Each row has a class, written after it.
[ 57 -14  10  35  13 -14   2 -20  12  46  44 -17 -23 -25   9  25 -28  -5
  15 -34  -2  11  22   4 -50 -10   6 -18   0 -13 -34  15  -9  16 -15 -22
  25  14 -21   0  30]	J514
[ 48 -18   8  24 -11  -6  18 -12  22  39  31 -10  -4  -5  13  -1 -18  -1
  16 -11   5  30  23  -1 -26 -16  13 -13   6   7 -20  14  -9   9 -22 -28
  14  -2   3  -6  26]	J619
[-37 -12  13  46  -5   1   1 -70  27  35  28 -15  13  33  28  54 -43  17
  -8 -19  -8 -28 -12  15 -11  38  -7 -19 -21  -4 -10  -9 -41 -14  10  53
   8 -61  -1  29 -11]	J619
[-22  -9 -32   1  12  28 -10  -5  60  10  35  14 -10  -5  26 -12 -13  -7
 -24 -39  47  18  -3  12 -22 -34 -35 -14   8 -37 -27  10  25   7   6  -4
 -27 -11  -4  11  27]	J945
[-16  28  -4 -72 -10   7 -28  33  50 -37  -5  42  -2 -10  49 -54  26 -37
 -26 -25 -20  -2 -36  34  48 -27  22  14  -4  -9  24 -24  83 -31   8  -9
  57 -14  36 -41   4]	J341
[  5  -3   4  12  20 -81   7  28 -13  49 -28   7 -13  24  34 -34  69  29
   9  -8  33  10 -38 -13  23 -50   4  21  15 -51 -31  14  59  33  19 -24
  -4   6  28  -1  -5]	J600
[-36  16  34  22  -8  25 -10  -2 -24   1 -11  31  -1 -65  -8 -33  52 -20
 -11   3  11  11 -23  -4 -10  11 -35  57 -20 -49   2  22  20 -26  -9  47
 -39  23   3  27  41]	J192
[ 18  10  -9   6  35  16  43 -39 -33 -30 -14  22  18  53  15  -9  27  -6
  41  23  47  -4   5  57 -11  11 -18  23 -31  19   2   8 -74  27 -73  17
   7  -6 -27  -1  41]	J945
[  5  -7 -62  34 -50  17   8  -6 -32 -53  27  27  -6 -76 -19 -29 -17 -33
  25  11  54 -42  61  14  17  52   0  18 -31 -56 -40  52 -55  -6  -2  44
 -31 -37 -31  14 -21]	J619
[-22  24  37  35  -7  37  -7   0 -31   2 -10  31  -2 -74  -1 -21  55 -26
 -24  -5  25  15  -5  -2 -22  34 -15  75 -36 -45  -6  28  18 -22   3  49
 -42  18  -7  43  40]	J192
[-14 -22  -7   8  -6  -8   5   3  41  22  20  18 -20  -2  10 -19   0  -1
 -29 -34  54  13  20   9 -13 -10 -29  -8  14 -28 -19  17  34   0   1  -3
 -40   5   0   4  22]	J660
[-34  -1  -8  -8 -22  23  45  23   9 -27 -24  79   0  11  12 -78  21 -43
   8  38  -7 -27  -1 -13  14 -10 -16   8  24  16  -4 -30 -27  -4 -70  -9
 -34  20  16  -5  17]	J406
[  0   3  -7  43 -16 -23   7  43  19  17  18   9 -26 -79  45  34 -23 -18
 -18  -2  39  -1  29  13 -10 -50  16  50 -10 -53   1  19  16  18   8  -1
   0 -10  19  15 -28]	J192
[-43   2  19  40  -5  15 -14  12 -28   1 -17  56 -14 -65   3 -50  58 -23
  -6 -21  26  -4   4   4 -13  51 -30  52 -10 -45 -15  10  16 -28 -15  32
 -44  -6  10  24  47]	J406
[ 51 -19  20  29 -16   1  16 -24  21  35  40  -1 -12  -5  15   0 -34  -3
  18 -12   8  26  31  -3 -22 -19  23 -13  -2   4 -20  10  -4  18 -20 -32
  22   9   6 -12  27]	J619
[ 14  13  -6  -6   4 -35 -76   7  12 -45 -63  22  -5  -6   2 -37  44 -29
   7  16   7  24  -9 -81  58  16  -6  36  19 -44  16  20  18 -21 -53 -10
   8  10  25  -8  16]	J433
[ 55 -26  -6  33   4  -5  11 -23  34  36  31 -12  -6  18  12  14 -28   5
  14 -22   4  31  17  -4 -31  -8   8 -11   0  -1 -11   8  20   7  -8 -25
  29  12   1 -29  22]	J341
[ 45   8  -8  45  19  -4  17 -22  34  32  28 -33  -7 -10  27  26 -51   1
  18 -11  -2   6   4  -7 -29 -24  13  -9 -16  -2 -23  14 -17  26   3 -14
  30   5   6 -24  42]	J945
[ -6 -11 -11 -19   3  21 -12   0  34  15   9  10 -22   8   2 -12   6  -8
 -21 -30  56  14  10 -15 -36  -5 -20   3  14 -35 -10   8  31 -13   0  -1
 -37  -8  -7  31  22]	J433
[-39  11 -35  15 -55   1  13  48   8 -39  16  58   5  33   7 -67   6 -35
  11  26  76 -25  29  -9  58 -35  10  42   8 -26   2 -20   7  60 -87 -49
 -67  10  -4  15  16]	J619
[-18  24 -73  30  -8 -48  14  31  35 -32  -2  57 -37  38  45  -8 -43 -43
 -31  -8  79 -23  35  11  67 -24  25  40   8 -51   8 -16  40  34  -7 -14
 -22 -25  -2 -32   5]	J660
[ 41   2 -41 -15 -30 -14  74 -12 -11  25   6  13 -21  60  56  -9   7 -23
 -38 -40  94  11  50  17  -5 -54  13  26  -4 -50 -11  12  59  39   0 -30
   1 -14  12  34   8]	J341
[ -5  -4 -11  70 -15 -40  47  25   5  35   4  25 -40 -18  76 -34 -27 -19
  -2 -32  29  19  48 -17 -26 -22   1  40 -25 -25 -20  12  25   3 -11  -8
   1 -39  41   5  -7]	J406
[-18 -22  -4   4  11  12 -19  -8  32  27  40  27 -28 -22  13  -7  17 -12
 -23 -51  39   4  10  17 -35   0 -30  -9  20 -42 -26   4  22  -6  -9   0
 -27 -10 -16  30  17]	J514
[ 54  20 -43  76   2 -17  17  17 -16 -42  23  13  41   5   2 -25 -41 -21
   0  23 -30  45   8   1  15  27  19  21 -32 -23   4  37 -36  12  13  29
  31  -2 -62  -5  18]	J945
[-39  10 -68  10 -31  14   7 -12   0 -40  19  58 -52 -16  21  -1 -35 -40
 -18  -6 -12 -51 -21   6  36 -27   9 -49   8 -33  24 -48  16   9  36  29
 -16 -29 -21  -4 -26]	J514
[ -36   20  -23   49   -7  -10  -13    4   26   27   27  -29   10  -13
   -1   59  -31    4   -7  -17   -3 -110   31   33    9   11  -10  -31
   -9  -16  -26   -7  -42    2    1   37  -27  -16  -36   53    4]	J514
[ 12  22 -19  12 -13 -32  40  55  20  12 -19  11 -17 -20  56   3 -12 -15
 -27  -9  48   0  48  22   6 -36  18  27 -10 -39   9  -2  19  -7  -2   1
  23 -49  13  48 -29]	J192
[ 43 -11  28  41  -3 -10  21 -14   7  39  17  -5 -11 -12  19  10 -41 -10
   6 -19  -6  15  29   1 -36  -2  23  -6  -2  -4 -19   8  -6   9  -6 -24
  30   4   4 -14  41]	J406
[  3  17 -18  28  -2 -63   2   8  30  46 -12  12 -26  -5  78 -41  10 -14
  20 -39  24  21  -2  -8  18 -52  -7  -6 -11 -59 -16  23  29   0  -5 -13
  21 -42  30  -5  26]	J600
[-12 -13   0 -17   6  25   1  -7  31  16  24  26 -15  -9  13  -3   6 -16
 -36 -30  48  23  -6   9 -29 -10 -28  13   6 -33 -18   6  38 -10  -2  20
 -35   5 -17  23  36]	J192
[-11  54 -51  76   1   4 -31   8  20 -55 -10  13 -20 -13  41  -4 -53 -26
  21  38  -6   2  41   5  45 -37  15 -29 -68  -1  57   1 -30  -2  12  47
  29 -26 -13 -41 -13]	J945
[ 66  16 -71 -25  22 -41  52  28  15 -31  -5   8  13   6  32 -19 -32 -22
 -18 -23 -31  -3  56  67  21 -23   4  26 -27  -3   2  38  22 -28  -2   9
  44   1 -33 -52  -8]	J341
[-47   8  31  55 -13   4   3  20 -18   5 -15  29  -7 -75  -7 -38  59  -8
 -22 -14  29 -14  19   7  -1  46 -21  59 -20 -41  11  15  11 -17   3  31
 -50   4  12  35  20]	J660
[ 67 -15   4  10  18 -17   6 -15  19  29   6 -28 -14  17  15  23 -20  -1
  11 -18   8  23  18 -19 -39  -3  18   3   2   8   1  10   3   8 -23 -23
  19   7  -7 -12  42]	J433
[-53 -11  27  50   3 -37 -13 -25  16  24   3 -41  10 -39  34  46 -12  14
 -29 -46 -33 -83   2  22  24  45  11 -22 -21 -15  25 -14  -7 -17  26  51
  10 -59  22   6  25]	J406
[ 38   0  10  36  17  13   2 -30  36  24  34 -31   2 -22  23  16 -36   2
   5 -20  -4  24   3  -7 -29 -16  11 -28 -18   2 -12  25 -17  12  17  -5
  30   3   2 -16  36]	J945
[ 11 -18  15  57  30  10 -41  -7 -16 -23  13  30  81  -9 -24 -23  61 -23
  33  35 -64  49 -31  28   5  69 -46  78  13  38 -17  74 -80 -12 -85   6
 -40  55 -51 -28  62]	J600
[ 35  13 -11 -35  20 -34  49  27  27  24   0   6 -22   3  48 -14  12  -9
 -22 -61 101  27  22  17 -13 -33   4  22   1 -49  -5  16  28   7 -39 -28
  29 -50  12  56   7]	J341
[ 62 -16   4  18  10   4  19 -32  29  38  31 -14  -4  12  13  12 -16  -4
  -1 -34  13  33  22  -2 -30 -10  17 -11   0  -6 -13  15  23   4   3 -26
  32  14  -2 -16  32]	J341
[-28  17  12  81 -11   0 -37 -33  -4  16 -46 -46  32 -43  16  63  42   6
   1  -1 -11 -70 -15  14   7  29  27   6 -28 -23   5  26 -55  -8   1  37
 -44 -35   4  39  10]	J433
[ 47 -14  -6  20  15  -4  22 -22  38  34  33 -10  -7  21  14  16 -39   0
   1 -32   8  20  21  -7 -24   0  16  -3  -2  -5  -9  -1  22   1   7 -18
  34   4  -4 -19  17]	J341
[ 15  -7 -30  65   1 -44  44  29  17  44 -24  37 -34   7  63   2  16  -7
 -11   7  81  22  27  24 -28 -29 -13  46  -4 -68 -18  24   9   0 -28  25
  -9 -33  18  24  -2]	J192
[-43 -17  29  75  34 -39  -4 -12  76  44 -15   1  33  19  -1  48 -22  37
   6 -11  -9 -69  -9  22  18  60 -30  -8  37  13 -28   0 -63 -26 -46   9
 -27  -9  12  10  13]	J660
[-10 -20  -6 -10   4 -44  -7  20 -14  17  -3 -16 -21 -29  47 -23  88  -6
 -11 -18  60  25  13 -22 -27 -18  -6  32 -20 -36  43   8  25   1  -5  30
   2 -47  28  33  -8]	J433
[ 36 -20  27  33  -6  -4  24 -11   7  33  17   8 -21  -7  20   6 -39  -6
  14 -15 -10  12  32  -2 -31  -6  15 -19   7  18  -9 -14   2   9 -13 -31
  26   9  10 -14  34]	J406
[-37  10  29  33   6  12 -32   4 -23   5  10  36 -12 -73 -10 -33  61 -17
 -15 -32  19  -7  -6  12 -18  45 -38  51 -10 -58 -12  29   9 -21 -18  35
 -40   8 -11  43  35]	J514
[ 38  24  -8   7   2 -45  31  17   0  33  -6 -10  -3  25  47   1   4  -5
 -41 -56  53  18   2  22 -30  -5  22  23 -11 -69 -52  27  15  19  -7 -14
  18 -58 -27  85  -4]	J514
[ -9 -21  -7 -15 -17  22   4  -2  33  16  33  29 -24  -7  20 -35  10 -10
 -26 -30  34  33  13   0 -14 -26 -27  -6   9 -11 -21   8  41  -7 -14  -3
 -29  -6   7  20  16]	J619
[-11 -11  -5 -18  10  12 -18   3  37  18  41  30 -28  -9  13 -13  -2 -14
 -30 -57  34   9   7  14 -28  -5 -37  -4  23 -31 -32   8  34  -7 -16 -10
 -25   1 -17  27  22]	J514
[ 44   1  -7  45  12   0   5 -18  39  32  32 -33   2 -10  21   5 -40   1
  17 -15   3  24  19  -4 -35 -30  -3 -21 -22 -12 -25  27 -14  17   1 -10
  23  11  -3 -19  45]	J945
[ 33 -15  22  29  -8 -23   8  -7  24  32  25 -17  -8 -20   9   7 -27   4
   1 -15   3  27  24  -4 -20 -12  10 -27   0  10   4  16   1   5  15 -19
  16  13   5 -23  11]	J660
[ 44 -12  15  27  -5 -23  19  -9  16  34  16 -15 -12 -16   9   3 -22   0
   7 -20   3  28  22  -8 -25 -10   8 -15  -5   9 -11  10   4  12   0 -24
  13  13  -1 -13  25]	J660
[-23  24  -8   8  24   5 -85 -20 -36 -24   6  35 -18  -8   5   4  47 -19
  64   4  31  43  18   0   1 -25 -16 -40 -28  15  16 -34 -29  -7 -16   7
  22 -35 -40  29 -37]	J514
[ -1 -20  -9 -15   9  18  -8  -3  33   7   9  18 -26  -4  15 -16  16 -13
 -24 -34  47  16   8 -10 -28   4 -13   7  14 -25   2  11  29 -17  -7   4
 -31 -10   0  16  28]	J433
[ 47  12 -96  60 -13 -37  23  -2 -43 -17 -40 -33  -7  37   7  -3  -2 -17
  36  47  21  14  81 -19  23   2  -9 -14 -38 -17  -1  26 -53   7  -5  36
  13 -51 -47  26 -27]	J600
[ -3  52   0  28  11  12 -58  15  -3 -73 -49  59  17 -58  -8  21 -13 -43
  24  30 -11 -21   6  83  58  26  -3  78 -11 -26  22  32 -29 -30 -71   6
  -6  21 -27 -49  46]	J192
[ -3   4 -11  78 -24   5  29  -7  11  24 -27  26   4 -25  67 -31  54 -16
 -10  -8  68   5  28  57  -4 -45   7   0  -8 -78  -1  50 -20  20 -11  -9
 -29 -26  30  17  28]	J945
[ 44  -8  25  33  -4 -25  19 -12  29  40  24  -8  -6  -5  10   3 -35   0
   7 -18  19  26  25  -3 -25 -10  14 -26   1  -3 -10  19  -9  11  -1 -23
  17  16  -3 -17  31]	J660
[-11 -19 -27 -30   8   9 -16   6  35   8   8  10 -39   4   8  -6   6  -7
 -18 -36  62   9  11 -19 -28 -18 -31   1  15 -30  -7  -4  44  -8 -14  -2
 -34 -16   0  30  18]	J433
[-69  -6 -22 -78 -42  16   2  34  25 -31  -3 114 -22  33  19 -56 -16 -32
 -40   1  26 -26 -23  27  14   9 -38 -11  47 -52  34 -72  44 -26   3  19
 -10 -24  -2  14  -2]	J406
[-82 -20  13  34 -10   8 -35 -16  25  -5  10  -4  16 -28  11  48  28   9
 -15  13 -13 -81 -21  19  46  14 -35 -21   1  14  33 -12 -19 -18 -15  76
 -36  -6  17  15  13]	J192
[ 16 -23 -87  36 -77  -2   5   7 -32 -46  27   0 -36   8  25  -7 -16 -36
 -19   6  20  -6  18  -3  59  -7  17 -18  -8 -36  25  -7  44  56  15  13
  -4 -39 -22  13  27]	J600
[-25 -15 -47  80  13  -6  26 -40  12  -2  -7 -46  41 -15   4  57   8  -9
 -32   7 -40 -76   9   8  19  84  -3  17 -16   5   4  16 -64 -33  15  93
 -44 -42 -27   6  13]	J192
[-71 -22 -10  72 -29  12 -18 -19  -1  14  29 -75  33 -59   6  38  23   1
 -28  -4 -68 -26 -18   5  19   8 -36 -25 -25  -1  29  18 -38  -5  20  74
 -17 -59  -6  71   3]	J600
[ -9 -10  -7 -29  -1  17   1  -1  28   2  35  22 -15 -13   9  -1 -20 -16
 -33 -34  43  22 -12   5 -17 -18 -21  12   8 -36 -16   5  47  -2   4   6
 -28   3 -19  15  27]	J192
[-32 -29  36  66  17  17  -5 -84 -42 -45 -42  79  26  12  35 -28  92 -14
 -11  -3 -43  21 -43  56  49  12   1  -9  19   5   6  50 -41 -17 -25   7
 -32  -1   7 -20 -33]	J514
[ -8 -18 -20  -7   3   8 -13   6  35  18   3  15 -32  -6  13 -17  14 -10
 -20 -37  57  20   8  -4 -31 -18 -32   8  14 -51 -13  17  42 -15 -16   5
 -34 -16   2  28  34]	J433
[ 33  42  -4 -38 -22 -59   9  25   7  -2 -29 -42   6   3  32 -29 -15 -14
 -37  -9  17  50  24 -42  24 -79  -1  18 -24 -46  15  43  18  19 -49 -26
  14 -13   9  37  -7]	J619
[-17  15  13  49  -3  13 -20  10 -27   6 -12  18 -11 -50   5 -35  55 -11
 -18 -17  12  20   4   4   6  38 -30  53 -24 -42  -5  48  25 -16  10  35
 -41   4  -8  32  43]	J600
[ 47  -2  18  17   2  10  10 -22  16  25  19 -12  -9 -16   8  23 -33 -13
   6   0 -12  28   3 -10 -27 -27  15  -3  -9   3 -17   5  10   7  -3  -9
  21  28  -7 -15  35]	J192
[ 28  14 -36  81  -7  15  11  -4 -24 -36 -24  16  33 -54  -6 -29  64 -60
  10  74 -67  14  38  29  55 -27  40 -27 -13   7  30  30 -41 -41  37  57
  22  13 -21 -42  14]	J192
[ 38 -11  16  40  14 -18  -5 -19  20  43  37 -15 -24 -17  18  20 -22  -5
   6 -32  -5   5  20   1 -32  -3   9 -16   1 -14 -21   9  -1   7  -6 -12
  32   1  -4  -5  24]	J514
